After every row comes roughly how far along a hidden order it lies, from 0 to 20.
(in the rows, 128 means zero)
[125 145  99 148  87  95 160 131 130 146 120 138 145  95 104 106 114 146
 125 115 157 125 124 119 116 109 138 116  88 115 111  41 156 191 111 113
 119 125  81]
17
[137  59 125 107 151 130  82 128 124 141 136 129 104 140 126 125 161  92
 132 137 109 111 128 134 128 112 119 150 213 104 172 210 169  81 171 136
 204 137 111]
4
[152  55 119 119 153 136  59 138 122 135 137 144 105 170 118 118 163  80
 118 138 112 118 146 128 131 126 117 158 235  99 162 112 153  85 171 140
 185 143 118]
3
[136 144 101 157 105 113 138 140 129 131 122 150 146 131 104 105 109 135
 111 119 153 134 147 115 124 124 133 121 112 117 100   1 108 183 113 118
  95 128 110]
20
[153  83 134 121 168 155  56 139 122 117 139 143 107 188 129 128 153  81
 116 143 107 131 155 132 139 153 115 155 223 117 148 117 108  73 161 142
 147 143 150]
1
[123  78 120 103 124 108 119 119 127 154 129 116 109 106 123 126 159 118
 146 129 119 100 102 133 116  91 126 135 173 107 177 191 222 112 157 125
 214 129  83]
8
[118 130 102 139  82  93 163 122 131 150 120 130 142  82 108 109 120 153
 130 114 152 117 114 121 113 100 137 116  93 115 113  78 182 191 112 115
 135 123  81]
16
[118  86 114 109 105  95 133 118 128 158 127 116 118  79 118 121 158 125
 146 124 127  97  93 132 112  83 130 127 150 103 172 182 225 127 150 122
 201 127  64]
9
[112 108 115 108 100  93 158 114 129 158 125 111 123  70 122 123 146 143
 149 121 131 102  93 131 112  92 133 124 117 114 170 190 218 141 135 120
 192 122  75]
11
[133  56 116 107 130 111  97 126 125 153 133 126 108 119 119 119 168  99
 137 131 114 105 117 131 119  97 122 147 202  98 181 162 206  97 167 131
 220 135  89]
6
[109 126 116 119  92  91 161 113 130 153 122 113 129  68 121 122 138 152
 147 117 145 105  91 129 111  88 135 117  94 119 153 174 205 160 127 117
 177 121  73]
12
[110 143 117 127  90  95 169 118 131 148 123 116 137  66 119 122 126 159
 144 117 144 111 101 135 114  95 137 113  82 122 140 142 192 170 118 116
 155 119  82]
14
[160  88 134 129 179 164  61 143 122 111 138 151 114 210 132 128 144  79
 107 142 112 141 168 127 146 164 115 155 216 120 129  77  58  79 149 144
 113 142 171]
0
[139 121  81 162  99  96 150 142 128 148 119 156 149 113  89  92 118 126
 108 115 163 126 144 111 114 108 135 127 124 101 107   1 165 212 111 113
 115 130  76]
19

Next part:
[129 120 127 126 170 131 118 130 134 117 136 129 135 131  79 127 131 117
 120 130 127 126 120 121 125 131 127 141 130 118 135 127  98 127 125 125
 141 128]
2
[115 133 124 125  86 132  98  79 100 130 127 145 143 128 225 131 133 123
 139 160 125 164 116 154 128 123 131 194 126 114 135 141 108 123 120 135
  88 123]
14
[115 137 120 120  92 131 117 114 127 132 125 140 162 124 145 125 129 116
 130 149 103 119 101 135 111 126 120 207 131 118 127 137  73 119 134 128
  99 141]
13
[119 150 136 121  53 126 153 157 142 131 133 137 194 122  80 126 118 111
 121 109  36  88 103 105 108 126 111 115 135 154 111 129  80 123 151 123
  93 134]
14
[128 131 125 130 191 120 112 115 114 112 125 132 125 131 160 124 134 127
 127 147 149 143 139 128 133 133 123 140 128 105 143 128 135 131 138 125
 115 118]
13
[123 146 118 128 141 119 108 114 101 110 141 139 146 129 241 126 132 125
 131 163 118 150 119 131 134 130 118 166 130  99 155 132 111 132 144 127
  51 122]
20
[128 129 124 123  72 137 130 149 139 131 154 128 151 128 110 133 123 115
 122 124  75 112  91 122 123 125 131 153 130 139 134 126  70 129 118 129
  96 143]
0
[115 136 128 116  68 134 136 136 149 139 124 139 181 121  47 124 122 107
 122 118  59  84  96 116 101 126 116 173 135 142 102 137  72 112 140 124
 132 148]
9
[123 128 123 120 143 131 128 138 148 127 125 134 155 125  44 122 127 114
 119 126 112  95 108 114 109 131 119 165 133 121 117 132  84 118 139 121
 145 146]
6
[125 135 120 128 134 126 104 108 106 113 146 136 132 131 206 130 133 123
 129 151 123 156 116 136 135 129 127 152 128 106 150 132 113 131 132 131
  73 126]
12
[110 146 129 114  90 130 131 130 150 128 121 149 203 120   9 119 120  99
 115 110  43  76  97 104  93 129 102 150 139 130  87 144  70 104 168 121
 112 147]
19
[117 145 123 110  77 133 154 181 181 133 135 139 221 118   1 119 116  95
 107  99   7  38  73  88  86 130 100 162 142 141  92 134  30 106 164 115
 123 168]
10
[114 136 125 123  72 131 113  94 113 138 117 142 145 124 183 128 129 124
 137 145 116 138 113 146 115 123 127 190 128 122 120 141 114 117 130 132
 106 132]
14
[107 128 127 116  83 136 125 106 145 149  94 144 176 120  71 120 131 115
 131 140  98  96 105 136  96 124 121 243 133 131  99 141  74 107 129 124
 161 147]
11
[116 138 121 117  71 134 128 135 144 136 132 140 175 123  85 125 123 110
 122 126  64  96  85 121 104 125 118 180 133 128 109 138  68 113 141 125
 106 153]
10
[117 138 132 115 118 129 149 159 169 131 116 139 197 120   1 117 119  99
 110  95  46  54 100  92  88 131 103 132 139 141  86 135  68 108 163 115
 162 149]
11
[118 145 115 121  43 133 108 114 114 128 154 142 156 127 209 132 125 116
 129 144  76 138  90 134 122 123 124 172 131 117 134 140  88 120 138 134
  45 145]
14
